cols: G M T H D F Y
[ 25 -87   9 -80  13  -4  11] -> Q842
[ 12   9  13  13 -87  13 -87] -> Q691
[-81 -81 -29 -23 -81 -81 -23] -> Q899
howmany Q691: [13] -> 3
which: [  9  13  13 -87] -> Q691
howmany Q899: [-81] -> 4
back: [-29 -81] -> Q899
down: [ 11 -87] -> Y
which: [ 9 13 13] -> Q691

cols: S Z Q X N W B V C
[-25   3   3 -76 -22   3 -32  10  -7] -> Q814
[-73 -35   9 -25  21   4 -27  18   1] -> Q728
[ 19 -49  13 -73 -35   9 -25  23   4] -> Q905
[ 17 -53   7 -76 -31   8 -27  20   1] -> Q662
[ 14 -60  -1 -75 -27   4 -30  14  -3] -> Q645
[ 14 -60  -1 -75 -29   6 -29  17  -3] -> Q643
[ 19 -49  13 -73 -35   9 -25  12   4] -> Q88
which: [-25  23] -> Q905
back: [ 12 -25   9 -35 -73  13 -49  19] -> Q88
howmany Q814: [4] -> 0
which: [-73 -35   9 -25  23   4] -> Q905

cols: L K J A R U E
[-48 -36 -38 -48 -48   4   5] = Q451
[  1  21  10  -5   4 -22  19] = Q707
[ -7   4 -37 -48 -38 -27   5] = Q815
which: [-38 -48 -48] -> Q451
howmany Q451: [-38] -> 1
which: [-36 -38 -48 -48] -> Q451
howmany Q451: [5] -> 1
down: [-48   4] -> R
which: [-22  19] -> Q707
back: [-27 -38 -48 -37   4  -7] -> Q815

cols: Dera voler Zosod rufa zotaz
[ -7  68 -13  25  28]  Q108
[ -9  69 -11  24  30]  Q454
[75 12 21 -1  3]  Q531
[ 68 -11  49  51  -7]  Q135
[ -8  65 -13  12  30]  Q222
[ 69  21  18  -1 -21]  Q384
[ 12  19  67  24 -19]  Q597
[75 15 21  1 -5]  Q373
which: [12 21] -> Q531
which: [ 68 -13] -> Q108

cols: nus diz fak bavom
[31 49 45 62] : Q898
[-46  49  32  50] : Q307
[ 47 -10  17  65] : Q654
[-46  32  49  55] : Q328
back: [ 49  32 -46] -> Q328
which: [32 49] -> Q328
down: [45 32 17] -> fak
down: [32 17 49] -> fak

cols: Tez raka Pav Rital saku vetar Sivir fipu Gof lif
[-32  15  31  -8  -8 -64  40   7  -8  21] : Q961
[ 49 -21  21  15  31 -90  32 -62  40 -19] : Q515
[ 53  42 -35  15  -1 -90  32 -62  34 -35] : Q893
[ 53  53 -35  15  -1  55  53 -30   7 -35] : Q636
howmany Q636: [53] -> 3
which: [ 53  53 -35  15  -1  55  53 -30   7 -35] -> Q636
which: [ 49 -21  21  15  31 -90  32 -62  40 -19] -> Q515
howmany Q961: [-8] -> 3

cols: lur Buvu Larus Nufa Pase
[ -7 -11   8 -11 -11] -> Q798
[-57 -38 -19 -14  18] -> Q37
[-13 -20  17 -23  44] -> Q158
[-67 -35 -42 -42 -13] -> Q640
[ 48  26  26 -13   3] -> Q24
[-64 -32 -43  26 -18] -> Q897
[-28 -21  -6  -3  16] -> Q635
[-15 -15   1 -66 -15] -> Q334
[60 -4  2  6  1] -> Q114
[ 6  2  6 -4  5] -> Q678
[-89 -53 -42  16   8] -> Q437
howmany Q334: [-15] -> 3
which: [-15   1 -66] -> Q334
howmany Q640: [-67] -> 1
howmany Q798: [-12] -> 0
which: [ 2  6 -4] -> Q678

cols: Vofud Muf Tavef vav zikun sevov Zatis gatim
[  1  17   1 -33  39  32  11  -2]  Q191
[  0  -1   5 -15  34  30  -5  -4]  Q175
[-16  -4  23 -43  -5  38  13 -22]  Q318
[ -6  12  -1 -12  12  87  30  14]  Q449
[  1  17   1 -33  39  32  11  -5]  Q199
[-35 -40  51 -27  -7  56  -7 -44]  Q431
[ 35   5 -21   2  58 -66  21  32]  Q622
[ -6  35   6 -21   2  58 -66  21]  Q844
howmany Q449: [12] -> 2
down: [39 34 -5] -> zikun
which: [ 17   1 -33  39  32  11  -2] -> Q191
back: [-27  51 -40 -35] -> Q431
which: [ 35   6 -21   2  58 -66  21] -> Q844
down: [12 17] -> Muf

cols: guse Ref regom Vate Furas
[ 40  23 -27 -39 -27] = Q580
[  3  12 -25  -2 -69] = Q252
[-56  36 -40  53 -41] = Q203
[-58 -25  12  47  19] = Q198
down: [-27 -25] -> regom
which: [-25  12] -> Q198

cols: rone ruv zakul Vozor
[ 21 -50  72  21] = Q964
[ 33  30  33 -10] = Q430
[  7  15 -14  20] = Q679
[ 34  15 -14 -11] = Q71
down: [ 20 -11] -> Vozor
back: [33 30 33] -> Q430
howmany Q964: [20] -> 0
down: [-14 -14] -> zakul
howmany Q430: [33] -> 2
which: [33 30] -> Q430
which: [  7  15 -14  20] -> Q679

cols: Tupu Zedib Vume lezab Guted ruk
[ 14 -32  13  14  14   1]  Q374
[-81 -41  64 -68  34  35]  Q34
[  0   1 -68   1   1   6]  Q862
howmany Q374: [14] -> 3
back: [  6   1   1 -68] -> Q862
which: [14 14  1] -> Q374
howmany Q862: [1] -> 3

cols: noda desu riru zopag
[-33 -28  18   0] -> Q284
[-16 -33 -16 -16] -> Q975
[-37 -29  18  -3] -> Q735
[-28 -33   1 -20] -> Q379
[-79 -77 -79 -79] -> Q935
[-15 -19  20 -80] -> Q786
[ -5 -11 -66  35] -> Q257
[-49 -77 -23 -77] -> Q816
[  3   2 -61  40] -> Q277
down: [ 20 -66] -> riru
howmany Q816: [-77] -> 2
howmany Q975: [-15] -> 0
howmany Q935: [-79] -> 3

cols: femor Zedi Fure rus Vivik nofus zuke
[  1  -5  -5 -50  -6 -27  -5] : Q50
[  7 -10   4  -5   4  -4  -5] : Q613
[ 19 -21   5 -20   6   2 -11] : Q821
[-10  37  19 -38  -6 -23  14] : Q185
[ 2  5 -2  4 -4 -3  0] : Q525
[ 12 -14   4 -12   5  -1  -7] : Q272
[-11   9   1  18   0 -11   4] : Q417
[  2  -2  19 -36  -6 -22  13] : Q467
[  0 -10  40 -78  -8 -40  29] : Q420
[ -1 -10   5 -20  -7   2 -11] : Q131
back: [ 40 -10] -> Q420
back: [ -6 -38  19  37 -10] -> Q185
back: [-7 -1] -> Q272
howmany Q50: [-5] -> 3
back: [  5 -12   4 -14] -> Q272
down: [ -4   2 -23  -3  -1 -11 -22 -40   2] -> nofus

cols: mafum mut pato saz Fek
[ 42 -69  24  88 -66]  Q589
[ 92  88 -69 -57 -66]  Q971
[ 52  86 -70 -21 -65]  Q283
[ 61  11  18 -30  14]  Q11
[-70 -20  82  -4  73]  Q882
[-38  89 -82  60 -74]  Q456
[21  0 26  5 23]  Q991
[ 19 -56  91   6  82]  Q666
[-59  41 -29  78 -24]  Q58
[ 92  88 -69  24 -66]  Q171
down: [-69 -70  18  82 -82  26  91] -> pato
which: [ 88 -69  24] -> Q171
back: [-21 -70] -> Q283

cols: bomed fami bagi Nesot beka ked
[-39 -38 -12 -14  58 -49] : Q652
[-19 -37 -31  26  61 -49] : Q541
[-38 -32 -32 -32 -38 -38] : Q532
[ 25  62  -2 -47  63 -58] : Q78
which: [-39 -38] -> Q652
howmany Q532: [-38] -> 3
which: [-38 -32 -32 -32 -38 -38] -> Q532

cols: sovi zot fede gipa dok Minur bupo Rin
[ 17  11  28 -60   0  29  -3  -3] = Q655
[-19   1 -45   4  14  55 -17   2] = Q681
[ 15   1  38   1 -19   9  11  -2] = Q817
[-31  28   1   3   6  42 -12  19] = Q351
[  1  23 -22  16  12  75  -4   6] = Q787
[ 18   3   3   3  18 -12  18  13] = Q9
[ 33   2 -51 -75  24 -14  -1 -11] = Q566
[-25 -50  19 -29   0  17   1 -11] = Q501
[ 21  -9 -16  -9 -18 -66   7   6] = Q625
[ 18 -13  20  -2   5  22  -8   8] = Q161
[  0  12  11 -25  18 -12  13   2] = Q3
[ 24  15 -32 -18   6 -47  -8   2] = Q704
howmany Q9: [18] -> 3
down: [ 11   1   1  28  23   3   2 -50  -9] -> zot
which: [ 18   3   3   3  18 -12  18  13] -> Q9

cols: Tege Dul Raza dula natad lak vafaf vegur
[ 30  68 -24 -48  79 -37   0   6]  Q304
[ 30 -48 -24  79 -37  68  -6   1]  Q165
[47 51 42 -8 45  8  2  2]  Q204
[ 21 -49 -16  82 -32  70 -13   8]  Q235
[47 44 35 -5 50  2  8  7]  Q146
[ 45  46  41 -10  59  12  -5  18]  Q507
[-6 84 55  0 -6 16 56 20]  Q702
[12 29  8 -5  5 -4  0  2]  Q503
[ 25 -42 -15  74 -32  72   1   2]  Q762
back: [-49  21] -> Q235
howmany Q702: [55] -> 1
which: [ 30 -48 -24  79 -37  68] -> Q165

cols: gol gazap ruf fumun bekog dat
[ 34 -32  71  34 -20 -10]  Q147
[ 35   0  29 -69 -22  79]  Q906
[ 20 -57 -47  62  66 -57]  Q66
[ 36 -57 -40 -55 -25 -71]  Q864
[ -5  65  -8 -24  54  77]  Q639
[ 45  79  66  79  49 -53]  Q801
[ 33  -1  53  84  75 -37]  Q568
[ 46  31  46  46 -73  46]  Q128
[-55 -64  17 -54 -40   1]  Q538
back: [-53  49  79  66  79] -> Q801
howmany Q128: [46] -> 4
howmany Q66: [65] -> 0
howmany Q147: [34] -> 2
back: [79 66 79 45] -> Q801

cols: Muv kofar das loved nogu
[ -4   4   4 -21 -39]  Q942
[-33   5   6  -5 -16]  Q827
[-26  10   5  -6 -12]  Q780
[ 61  17  10   8 -31]  Q535
[-33   5   6  -5 -19]  Q994
[-31   5  -2 -13  92]  Q296
[ -9   7   2 -18  45]  Q999
[-84  -7  -3  18 -74]  Q462
[ 10 -26  -6   5   6]  Q500
[19 -2 -1  3 -7]  Q838
[-31  14   5  -7   6]  Q614
which: [-84  -7  -3] -> Q462
back: [  6   5  -6 -26] -> Q500
which: [-26  10   5  -6] -> Q780
back: [ 6  5 -6] -> Q500
which: [ 5 -2] -> Q296
back: [ 3 -1] -> Q838
down: [6 5] -> das

cols: Luniv Tuti sazo Zosu pazi gub Sive Rezuf bavi zapu
[ 18 -10  -1   0 -63  30  23  57  20  31]  Q986
[ 18 -10  -1   0  23  20 -63  30  57  31]  Q505
[ 18 -10  -1   0  23  20 -63  30  80 -18]  Q889
[-42  23 -21 -67  57  24  31 -63  30  57]  Q745
down: [ 23 -63] -> Sive
back: [ 31  57  30 -63] -> Q505
which: [ 23  20 -63  30  57] -> Q505
down: [-1 -1 -1] -> sazo
back: [-63  31  24] -> Q745
which: [-63  30  80] -> Q889
down: [ 31  31 -18] -> zapu

cols: vemes Giz Kive Mati vifo rasob vup kuret
[-25  13  13  -1  21   1 -12  -4] -> Q105
[-22  -7  16 -12  17   0  31  18] -> Q738
[ 48 -13 -24 -17 -83   1 -57   2] -> Q287
[72 17 -3  5 -5 -5 -7  4] -> Q481
[-21 -13  16 -11  23  -2  86 -10] -> Q637
[ 45 -13   1  -9  28 -13  49 -13] -> Q377
[-22  -7  16  28  -9   0 -55  -4] -> Q410
[-68 -17  29 -11  48  -6 -87   2] -> Q948
[-28 -13 -24 -17 -83   1   3  12] -> Q908
[-24   0  10   8 -76   4   1 -12] -> Q206
[-62   1 -20  -4  -7   3   2   3] -> Q977
howmany Q377: [49] -> 1
howmany Q105: [13] -> 2
down: [ 49 -55 -87   3   1   2] -> vup
which: [-9 28] -> Q377

cols: bab Kote fisoz kab Vot vifu Ponu Lil fudab
[-14 -17 -10   2 -10  49 -58  75 -19] -> Q849
[  4 -59 -48  23 -27   4 -58  75   8] -> Q527
[-12 -19 -48  23 -18   4 -58  75   8] -> Q923
[-16 -15   2 -21  -3  -3 -60 -10   2] -> Q683
[-12 -19 -23  23 -27   4 -58  75   8] -> Q980
[-20 -20   1 -48 -48 -20 -58 -20   8] -> Q149
[ 18  23  65   1  49   7 -43  46 -12] -> Q359
[  6   2  21  -4  13 -34 -13   6  19] -> Q212
which: [-12 -19 -48  23 -18   4 -58  75   8] -> Q923
down: [  8   8   2   8   8 -12  19] -> fudab
howmany Q149: [-20] -> 4
which: [-20 -58] -> Q149
back: [  8 -20] -> Q149
howmany Q683: [2] -> 2
back: [-58   4 -18  23 -48 -19 -12] -> Q923

